Here is a tiny trained network, its code and every weight. The questions are about switching its units off for an input and a target symbol, where a switched-off unit gives its printed mean instead of its output.

import numpy as np


def w(rows, s, z=0):
    codes = np.array(rows[::2]) - 128.0
    scale = np.full(codes.shape[1], s)
    scale[-1] = z or s
    return codes * scale


def norm(h):
    return h / np.sqrt((h * h).mean(-1, keepdims=True) + 1e-5)


def f(y):
    return np.maximum(y, 0)


def softmax(a):
    e = np.exp(a - a.max(-1, keepdims=True))
    return e / e.sum(-1, keepdims=True)


def log_softmax(a):
    a = a - a.max(-1, keepdims=True)
    return a - np.log(np.exp(a).sum(-1, keepdims=True))


def net(x, mask):
    ids = ['ΛΨΩαβεζμστφ'.index(c) for c in x.split()]
    T = len(ids)
    res = E[ids] + P[:T]
    u = 0
    for l in range(2):
        q, k, v = (norm(res) @ M[l].T for M in (Q, K, V))
        z = softmax(np.where(np.tri(T) > 0, q @ k.T / 3**0.5, -1e9)) @ v
        res = res + np.where(mask[u], z, O[l][:, -1]) @ O[l][:, :-1]
        u += 1
        y = f(norm(res) @ A[l][:, :-1].T + A[l][:, -1])
        res = res + np.where(mask[u : u + 4], y, B[l][:, -1]) @ B[l][:, :-1]
        u += 4
    return log_softmax(norm(res)[-1] @ U[:, :-1].T + U[:, -1])


Q, K, V, O, A, B = {}, {}, {}, {}, {}, {}
E = w([
[105,203,145,47,102],'Λ',
[255,144,107,166,83],'Ψ',
[158,105,74,158,185],'Ω',
[138,138,125,141,116],'α',
[126,162,158,117,149],'β',
[3,210,158,173,89],'ε',
[120,91,77,86,139],'ζ',
[130,122,127,97,88],'μ',
[192,165,210,144,164],'σ',
[137,62,187,113,110],'τ',
[144,57,126,160,112],'φ',
],0.021)
P = w([
[115,153,161,254,117],'0',
[119,144,152,244,108],'1',
[126,137,136,237,98],'2',
[118,141,129,233,96],'3',
[123,138,121,238,89],'4',
[129,139,119,231,85],'5',
[127,132,117,233,84],'6',
[126,130,122,231,86],'7',
[129,141,112,219,74],'8',
[126,138,105,230,75],'9',
],0.0045)
Q[0] = w([
[122,65,98,25,192],'L0H1',
[137,139,130,99,46],'L0H1',
[88,162,210,255,114],'L0H1',
],0.0093)
K[0] = w([
[100,95,78,232,255],'L0H1',
[163,112,101,57,82],'L0H1',
[86,101,176,91,14],'L0H1',
],0.0072)
V[0] = w([
[203,253,45,76,68],'L0H1',
[211,178,26,73,28],'L0H1',
[131,168,141,202,204],'L0H1',
],0.0042)
O[0] = w([
[178,76,209,252,129,4],'L0H1',
[2,167,47,61,64,67],'L0H1',
[49,244,86,49,140,105],'L0H1',
],0.0047,0.0027)
A[0] = w([
[165,52,194,105,157,98],'L0N1',
[85,51,2,96,67,185],'L0N2',
[166,53,150,149,150,161],'L0N3',
[204,78,25,196,207,255],'L0N4',
],0.0087,0.0032)
B[0] = w([
[120,80,49,86,44,210],'L0N1',
[127,101,132,147,142,184],'L0N2',
[39,133,138,94,90,219],'L0N3',
[141,248,118,172,206,254],'L0N4',
],0.012,0.0077)
Q[1] = w([
[121,107,1,242,123],'L1H1',
[217,159,114,139,181],'L1H1',
[120,143,188,166,71],'L1H1',
],0.01)
K[1] = w([
[163,68,102,252,130],'L1H1',
[218,226,103,115,140],'L1H1',
[94,85,143,43,36],'L1H1',
],0.011)
V[1] = w([
[208,253,94,214,202],'L1H1',
[100,39,86,45,57],'L1H1',
[52,177,147,49,154],'L1H1',
],0.0063)
O[1] = w([
[91,151,231,11,113,2],'L1H1',
[105,250,219,98,155,227],'L1H1',
[2,99,109,168,65,161],'L1H1',
],0.0074,0.00094)
A[1] = w([
[134,120,125,145,43,96],'L1N1',
[122,146,167,227,98,35],'L1N2',
[246,99,130,176,157,253],'L1N3',
[117,151,155,161,182,138],'L1N4',
],0.012,0.0052)
B[1] = w([
[255,211,49,107,201,241],'L1N1',
[112,27,108,70,214,181],'L1N2',
[152,114,161,217,116,254],'L1N3',
[150,16,89,26,82,215],'L1N4',
],0.009,0.0057)
U = w([
[82,251,134,134,70,109],'Λ',
[181,178,206,180,72,252],'Ψ',
[139,223,78,150,248,68],'Ω',
[213,179,131,34,150,7],'α',
[121,144,111,144,129,48],'β',
[2,140,92,226,103,188],'ε',
[122,46,76,70,190,96],'ζ',
[152,41,95,244,163,125],'μ',
[83,106,178,65,74,245],'σ',
[165,144,17,136,39,182],'τ',
[126,149,106,143,127,15],'φ',
],0.012,0.0038)

Each question gives the input, a string of symbols that net reads in full, and the target symbol t.
The units are the heads (3 rows each of Q, K, V and O) and the neurons (one row each of A and B). Each row of codes is followed by its name. A weight is (code - 128) times the scale printed after its matrix; where a second scale follows, it is the last column's (O, A, B and U).
mask holds one flag per unit, layer by layer, with each layer's heads first. A switched-off unit (its flag False) gives its mean, the last column of its rows in O or B, instead of its output. The means were averaged over made-up inputs and are rounded, as every weight is.
A unit's drop is (log p(t) with every unit on - log p(t) with that unit switched off) / (log p(t) with every unit on - log p(t) with every unit switched off).
The circuit of an input: a set's keep is (log p(t) with only the set's units on - log p(t) with every unit switched off) / (log p(t) with every unit on - log p(t) with every unit switched off). Starting from all 10 units, units are removed one at a time, each time the one whose removal leaves the highest keep (on an exact tie, the one counted first), for as long as the keep stays at least 0.8.
units of the circuit, in order: the units of the circuit, biggest drop first
most important unit: the unit with the biggest drop
k most important neurons: the k neurons with the biggest drops, biggest first
k most important neurons of layer l: the k neurons of layer l with the biggest drops, biggest first
drop when u is switched off: that unit's drop, to one decimal
input Ω β Ω σ τ τ φ, target ε: units of the circuit, in order -> L0N3; L0N4; L1N1
input μ τ Ω τ β ζ, target ζ: units of the circuit, in order -> L1H1; L0N2
input τ β τ σ τ τ φ, target ε: units of the circuit, in order -> L0N3; L1N1; L0N4
input β Ω β Ω τ τ Λ τ Ω α, target ζ: most important unit -> L0N1
input τ α τ Ω Ψ Λ τ φ, target ζ: units of the circuit, in order -> L0N3; L1N2; L1N3
input σ τ τ φ β β, target σ: units of the circuit, in order -> L0N3; L1N1; L1H1
input Ω β β, target σ: 3 most important neurons of layer 0 -> L0N3; L0N1; L0N4
input τ Ψ Ψ τ Λ Λ σ Ω Ω β, target ζ: 2 most important neurons -> L0N1; L0N4
input τ Ω Λ Λ β, target ζ: 2 most important neurons -> L0N1; L1N2
input Ω τ τ, target τ: 3 most important neurons of layer 0 -> L0N1; L0N4; L0N3
input μ Ω σ, target μ: 3 most important neurons -> L0N4; L1N2; L1N3
input σ σ Λ τ α, target ζ: 3 most important neurons -> L1N2; L0N1; L0N3
input Ω τ τ τ β τ τ Ψ, target Ψ: 2 most important neurons -> L1N3; L1N1
input τ τ ε τ μ Ω Ω Ω τ β, target μ: most important neuron of layer 0 -> L0N4
input Ω φ τ τ β σ Λ ζ ζ, target ζ: 2 most important neurons -> L0N2; L1N1
input μ β Ω Ω σ Ω α, target μ: 2 most important neurons -> L0N4; L1N3
input σ τ τ ε Λ σ, target ζ: 2 most important neurons of layer 0 -> L0N4; L0N1
input Ω Ω τ ζ ε τ α, target α: 3 most important neurons of layer 0 -> L0N3; L0N1; L0N4
input μ τ τ Ω β σ, target μ: drop when L0N3 is switched off -> 0.0
input σ τ Ω β τ Ω Ω Ω τ μ, target μ: most important neuron -> L0N4
input Λ τ ε β μ α, target μ: drop when L0H1 is switched off -> 1.7
input Λ Ω Ω ε β τ σ, target ζ: drop when L1H1 is switched off -> 0.5
